[[-511 -473  156 -994]
 [ 336  -93   31  126]
 [-553 -443  333  781]] --> 333

[[72 44 72 40 44 51 17]
 [92 60 12 51 60 46 51]
 [73 41  9 38 50 70 60]] --> 9

[[12 78 43  7]
 [70 52 84 73]
 [63 67 42 61]] --> 42

[[7371 3485 2518 6396 6352]
 [5943 8483 6014 4426 8585]
 [3702 7475 8729 6075 6002]] --> 8729

[[123 171 154 153  85]
 [146 171 156 154  37]
 [161 170 154 151 232]] --> 154

[[-16 -20 -21  30   1 -20 -40]
 [-15 -20 -21   2 -19 -29 -49]
 [-16 -20 -22  19  -9 -33 -46]] --> -22

[[ 570 -372   -3  696]
 [ 545 -912 -270  814]
 [ 579 -451 -113  711]] --> -113

[[-905 -144   25  -87  -82 -402]
 [ 765  -77  -26  -58  -25  239]
 [-283 -155 -304 -157  -83 -231]] --> -304

[[209 103  87  47  49 100]
 [ 74 201  19 180  61  65]
 [121 128 102 177 104 103]] --> 102

[[8 5 5 1 9]
 [8 6 5 4 7]
 [9 5 5 1 8]] --> 5
---
[[1, 3, 7, 5, 2, 1, 6], [3, 3, 0, 8, 1, 5, 5]] ==> 6
[[-19, -32, -8, -17, 23, -23], [-18, 38, 2, -18, -20, -30], [-5, -47, 19, -10, 2, -32]] ==> -30
[[-57, -685, 378, -98], [-181, 815, -76, -703], [43, 365, -122, -386]] ==> -703
[[7111, 3838, 4324, 7706, 3146, 6668, 3126], [2626, 3688, 4392, 8916, 8796, 6987, 2108], [3075, 7654, 8197, 8321, 3524, 7206, 2440]] ==> 2108
[[-513, -324, -211, -163, 644, -318, 448], [16, 125, -428, -577, 322, -153, 174], [90, 172, 146, 286, -262, 340, -198]] ==> 174
[[347, 230, 897, 565, 263, 473], [549, 844, 308, 573, 241, 960]] ==> 473
[[-86, 120, -580, 620], [-232, -232, -190, 389]] ==> 620
---
-26; 70; -40; -79; -37; 3; 23 --> -26
67; 8; -14; 46; 39; 6; -11 --> 67
5; -3; 2; -15; -80 --> 5
-31; -73; 40; -38; 42 --> -31
57; 13; -45; -2 --> 57
-20; -26; 2; 59; 67; -2 --> -20
---
-65; -68; -70; 6; 53; 20
69; 24; -8; 13; -67; -47
→ 6

-45; -35; 17; 11
62; -17; -25; 72
13; -48; 50; -43
→ -17

-29; 15; -44; -81; -30
40; 48; 3; 7; -39
50; 79; 8; 17; 2
→ 3

-17; -3; -41; -79; -55; -17
42; 31; 47; -48; -54; 49
→ -79

-27; -14; -11; -34
29; -10; 24; 39
-37; -31; 35; 74
→ -10

-57; -54; -18; -6
12; 20; -20; -17
8; -39; 2; 17
→ 20

30; -22; 31; 42; 23; 73
7; -1; 75; -13; 47; -41
-33; 7; 81; -42; 20; -1
→ -13
---
-21; -43; -25; -32
67; 27; 46; 40
-41; -50; 8; 54
yields 54

-6; 3; -45; -20; 40
26; 6; -6; -18; -6
66; 36; 34; 44; -29
yields -29

14; -36; -1; 8; 1; 19
-18; 16; -9; -31; -1; 6
-5; 77; -34; 12; -19; -22
yields -22

26; 51; -17; -23; -55; -10; -17
20; 12; 4; -51; 29; -1; 70
-5; 39; -18; -9; 17; 14; 4
yields 4

-23; 59; 55; -35; -3
3; -68; -34; 6; -63
-53; -49; -24; -25; -73
yields -73

-7; -35; 21; -32; -39
-4; -34; 61; -41; -18
14; -33; 50; -9; -33
yields -33

-75; -49; -25; 9; 81; -29; -33
81; 56; 4; 15; -6; -7; -12
-36; -23; -30; -1; 57; -14; -25
yields -25

-22; 17; -8; 20; -64
6; -6; -4; 2; 7
13; -5; 16; -16; 34
yields 34
---
25; -32; -37; 27
50; 65; -38; 12
gives 65

-29; -21; -5; -7; 13
-15; -5; 7; 1; -8
-67; -27; -22; -13; -6
gives -5

9; -6; -66; 8; 12; -25; 15
-3; 14; 45; -21; -21; 36; -33
gives 14

-5; 2; -8; -6; 0
-14; 58; 17; 7; 18
gives 58

-1; 12; 8; -57; 12; 17
-17; 16; 0; -48; 1; 7
-4; 14; -3; -41; 20; -15
gives 16

-7; -7; 15; 5; -24; -22
12; 19; 3; 9; 2; -9
28; 3; 6; -58; -65; 18
gives 19
---
[-13, 42, 30, 11, -68, 0, -31] Out: -31

[[-67, -78, 6, -33],
 [-53, -48, 45, 12],
 [33, 22, -51, -30]] Out: -67

[20, -62, 35, 41, -23, 54, 14] Out: -23

[-37, 37, 80, 31] Out: 31

[[-5, 19, 28, 20, 4, -7],
 [-72, 18, 17, 8, 16, 18]] Out: -7

[[4, -9, -19, 33, -22, 5, -32],
 [-14, -1, -3, 1, 26, -1, -80]] Out: -32
---
[84 61 21 40 22] ⇒ 21

[[192  33  82  82   3 143  71]
 [124   4 158   3  11 172 102]] ⇒ 11

[170 167  19 174 219] ⇒ 19

[[5452 5591 5673 8182 7851]
 [2848 4510 6753 7160 6430]
 [3683 4107 3467 5428 6115]] ⇒ 3467

[3256 3477 3393 9121 3153] ⇒ 3393

[ 318  920 -738  135] ⇒ 920
---
[[ 210  258 -392  516 -686]
 [-566 -210 -237  108 -677]] -> -237

[0 1 3 9 5 2] -> 3

[ -82  526 -665  841  561  586 -232] -> -665

[ 211   42  714 -956   84  107] -> 714

[[388 609 380 267 192 752 361]
 [488 396 270 777 575 236 378]] -> 270

[48 80 86 68 95 10 55] -> 86
---
-4.4,-15.3,-10.7,14.6: 14.6, -15.3

10.63,-12.24,-10.48,4.81,7.82,-6.36,-0.24: 10.63, -12.24

-2.0,15.9,10.9,0.8,13.2,-16.7: 15.9, -16.7

1.544,-5.502,-0.810,3.403,-3.559
10.055,17.767,-15.886,-10.638,-6.598
4.725,-5.408,-3.602,3.635,-6.525
: 17.767, -15.886

7.6,7.7,12.1,11.3,-17.7: 12.1, -17.7

7.7,15.3,-4.1,-10.2: 15.3, -10.2

1.616,-0.203,0.507,0.337,-1.428,-0.143,-0.220: 1.616, -1.428
---
[[ 13 -54 -55   4]
 [ 45 -44  74  78]
 [  6  -9  55  79]] ans = 74

[[-16  -9  31   4  -4 -65]
 [ 32  28 -62  -6  23 -34]
 [-37 -10  -5   9  31 -18]] ans = 23

[[27 77 51 23]
 [19 70 41 36]
 [25 74 48 27]] ans = 41

[[ 66  14  57  -9 -55  12 -51]
 [-53 -80  12 -36 -65  39 -53]
 [-18  -1  43 -40  58  34 -40]] ans = 39

[[-18   8  -5 -33 -27 -33   7]
 [ -3 -17 -49  43 -41  76  26]
 [ 35  36  48  30 -21  26   6]] ans = 76

[[  2 -20   1 -10  30 -19  -1]
 [ -8 -50  -2  -2  70 -37  28]
 [-10 -50   2  -4  70 -38  24]] ans = -37

[[  6  72  -7 -19  38  16]
 [ -1 -14   1   4  16  37]
 [  1  28  -4  -8  15  37]] ans = 16

[[ 13  75 -37 -80]
 [ 48 -27 -70 -22]
 [  7 -29   3 -32]] ans = -70
